Below is a small trained network, with its code and all its weights. Each question gives an input and a class and asks what happens when units are switched off, that is, made to give their printed mean instead of their output.

import numpy as np


def w(rows, s, z=0):
    codes = np.array(rows[::2]) - 128.0
    scale = np.full(codes.shape[1], s)
    scale[-1] = z or s
    return codes * scale


def f(y):
    return y / 2 * (1 + np.tanh(0.7978845608 * (y + 0.044715 * y**3)))


def log_softmax(a):
    a = a - a.max(-1, keepdims=True)
    return a - np.log(np.exp(a).sum(-1, keepdims=True))


def net(x, mask):
    res = np.array(x, float).reshape(1, 6) / 4 @ E
    y = f(res @ A[0][:, :-1].T + A[0][:, -1])
    res = res + np.where(mask, y, B[0][:, -1]) @ B[0][:, :-1]
    return log_softmax(res[-1] @ U[:, :-1].T + U[:, -1])


A, B = {}, {}
E = w([
[127,138,126,116,123,123,125,135,129,129],'x0',
[137,123,128,131,131,133,137,123,125,126],'x1',
[70,143,91,98,47,218,141,55,172,149],'x2',
[118,53,246,38,115,142,93,125,117,95],'x3',
[118,195,114,97,197,135,74,19,100,73],'x4',
[120,131,125,124,127,126,127,130,124,130],'x5',
],0.013)
A[0] = w([
[131,80,198,66,121,161,92,72,141,105,2],'neuron 0',
[103,174,95,148,129,118,109,104,77,127,54],'neuron 1',
[113,108,156,119,82,212,152,163,164,101,53],'neuron 2',
[106,96,203,69,89,174,108,94,156,90,104],'neuron 3',
[174,162,113,187,135,71,165,165,139,170,38],'neuron 4',
[176,181,130,170,204,52,111,143,105,100,24],'neuron 5',
[102,140,157,96,192,115,148,104,83,118,46],'neuron 6',
[166,140,118,159,221,53,112,186,81,82,191],'neuron 7',
[118,203,45,135,158,158,107,48,164,123,110],'neuron 8',
[117,120,136,168,152,166,78,123,132,154,139],'neuron 9',
[111,167,134,93,233,118,68,35,72,78,128],'neuron 10',
[139,168,45,178,171,108,177,159,151,179,170],'neuron 11',
[172,72,244,123,196,55,153,231,123,113,174],'neuron 12',
[126,52,158,129,92,156,97,179,116,159,121],'neuron 13',
[121,84,94,129,57,151,176,193,148,186,176],'neuron 14',
[139,181,168,121,175,151,60,98,73,70,18],'neuron 15',
[122,58,191,42,116,149,103,96,144,82,178],'neuron 16',
[188,112,104,100,110,127,120,134,126,110,139],'neuron 17',
[77,117,125,103,27,200,142,97,147,147,177],'neuron 18',
[120,202,68,134,162,146,141,45,147,119,127],'neuron 19',
[143,113,113,178,26,147,170,184,174,193,46],'neuron 20',
[121,199,95,139,153,171,128,72,123,104,130],'neuron 21',
],0.011,0.015)
B[0] = w([
[184,41,42,69,179,105,14,203,108,12,162],'neuron 0',
[90,84,134,142,116,149,137,157,127,115,141],'neuron 1',
[75,175,176,185,115,112,178,78,151,176,148],'neuron 2',
[213,165,130,152,207,46,150,84,197,172,189],'neuron 3',
[140,181,178,230,137,128,204,54,129,208,163],'neuron 4',
[209,38,43,52,174,163,39,168,85,60,172],'neuron 5',
[170,216,121,199,154,120,195,43,185,154,143],'neuron 6',
[176,184,130,163,158,67,164,61,251,185,236],'neuron 7',
[65,126,155,121,85,189,101,165,60,116,200],'neuron 8',
[162,116,132,124,96,132,111,149,125,127,135],'neuron 9',
[219,97,73,109,198,102,89,157,153,100,228],'neuron 10',
[184,148,93,93,221,84,119,102,167,98,219],'neuron 11',
[37,88,175,115,35,165,133,165,49,138,254],'neuron 12',
[104,147,223,148,92,132,134,114,83,148,172],'neuron 13',
[154,183,134,169,134,72,149,78,200,196,210],'neuron 14',
[110,254,179,184,144,31,241,34,215,210,163],'neuron 15',
[78,184,155,171,98,120,183,102,162,187,224],'neuron 16',
[98,107,140,97,129,107,83,136,122,145,135],'neuron 17',
[204,113,42,109,185,110,100,160,124,70,212],'neuron 18',
[122,48,171,108,54,183,125,180,90,105,197],'neuron 19',
[198,58,2,80,202,125,52,159,112,70,180],'neuron 20',
[78,74,151,105,121,217,163,171,77,126,183],'neuron 21',
],0.009,0.023)
U = w([
[134,174,165,151,145,90,161,107,205,219,4],'0',
[171,119,82,82,195,110,97,155,151,58,231],'1',
[26,105,198,99,5,184,126,182,43,130,199],'2',
],0.011,0.0037)

Each question gives the input, the list of numbers given to net, and the class t.
The units are the neurons (one row each of A and B). Each row of codes is followed by its name. A weight is (code - 128) times the scale printed after its matrix; where a second scale follows, it is the last column's (A, B and U).
mask holds one flag per neuron, in row order. A switched-off neuron (its flag False) gives its mean, the last column of its row in B, instead of its output. The means were averaged over made-up inputs and are rounded, as every weight is.
A unit's drop is (log p(t) with every unit on - log p(t) with that unit switched off) / (log p(t) with every unit on - log p(t) with every unit switched off).
The circuit of an input: a set's keep is (log p(t) with only the set's units on - log p(t) with every unit switched off) / (log p(t) with every unit on - log p(t) with every unit switched off). Starting from the 12 units with the biggest drops (on a tie, the unit counted first), units are removed one at a time, each time the one whose removal leaves the highest keep (on an exact tie, the one counted first), for as long as the keep stays at least 0.8.
units of the circuit, in order: the units of the circuit, biggest drop first
most important unit: the unit with the biggest drop
top k neurons: the k neurons with the biggest drops, biggest first
drop of u: that unit's drop, to one decimal
input [5,3,-3,3,-8,2], class 2: units of the circuit, in order => neuron 12
input [7,-1,1,-6,4,3], class 2: units of the circuit, in order => neuron 8; neuron 19
input [2,-5,1,0,-6,-7], class 1: top 2 neurons => neuron 20; neuron 7
input [-8,-8,-7,1,4,4], class 0: top 4 neurons => neuron 7; neuron 15; neuron 18; neuron 20
input [4,-8,0,5,4,-1], class 0: top 2 neurons => neuron 16; neuron 15
input [4,7,5,0,-1,-8], class 1: top 3 neurons => neuron 18; neuron 7; neuron 15
input [0,7,-1,6,7,5], class 0: top 2 neurons => neuron 15; neuron 16
input [7,-8,-8,1,5,5], class 0: top 2 neurons => neuron 7; neuron 15
input [-5,2,0,7,-7,-3], class 2: top 2 neurons => neuron 12; neuron 7
input [-4,-7,5,-1,-1,6], class 1: top 2 neurons => neuron 12; neuron 18
input [5,5,-6,0,-1,-4], class 0: top 4 neurons => neuron 7; neuron 8; neuron 19; neuron 21
input [-6,-3,5,-1,-6,4], class 1: top 2 neurons => neuron 20; neuron 18
input [7,8,0,8,2,-4], class 0: top 4 neurons => neuron 16; neuron 3; neuron 20; neuron 5
input [5,-5,2,-8,2,8], class 2: most important unit => neuron 8
input [4,6,1,8,0,-7], class 0: top 4 neurons => neuron 3; neuron 16; neuron 8; neuron 19
input [0,-5,7,6,2,-5], class 1: top 2 neurons => neuron 0; neuron 18
input [6,5,8,-1,-6,7], class 1: top 2 neurons => neuron 20; neuron 18
input [5,8,4,-2,-8,-8], class 1: drop of neuron 20 => 2.4
input [4,-3,7,-5,-6,0], class 1: drop of neuron 20 => 0.2
input [7,-4,-3,3,8,2], class 0: units of the circuit, in order => neuron 15
input [1,-4,0,3,6,-5], class 0: drop of neuron 20 => 0.5
input [1,6,6,-6,-2,6], class 1: drop of neuron 9 => 0.0
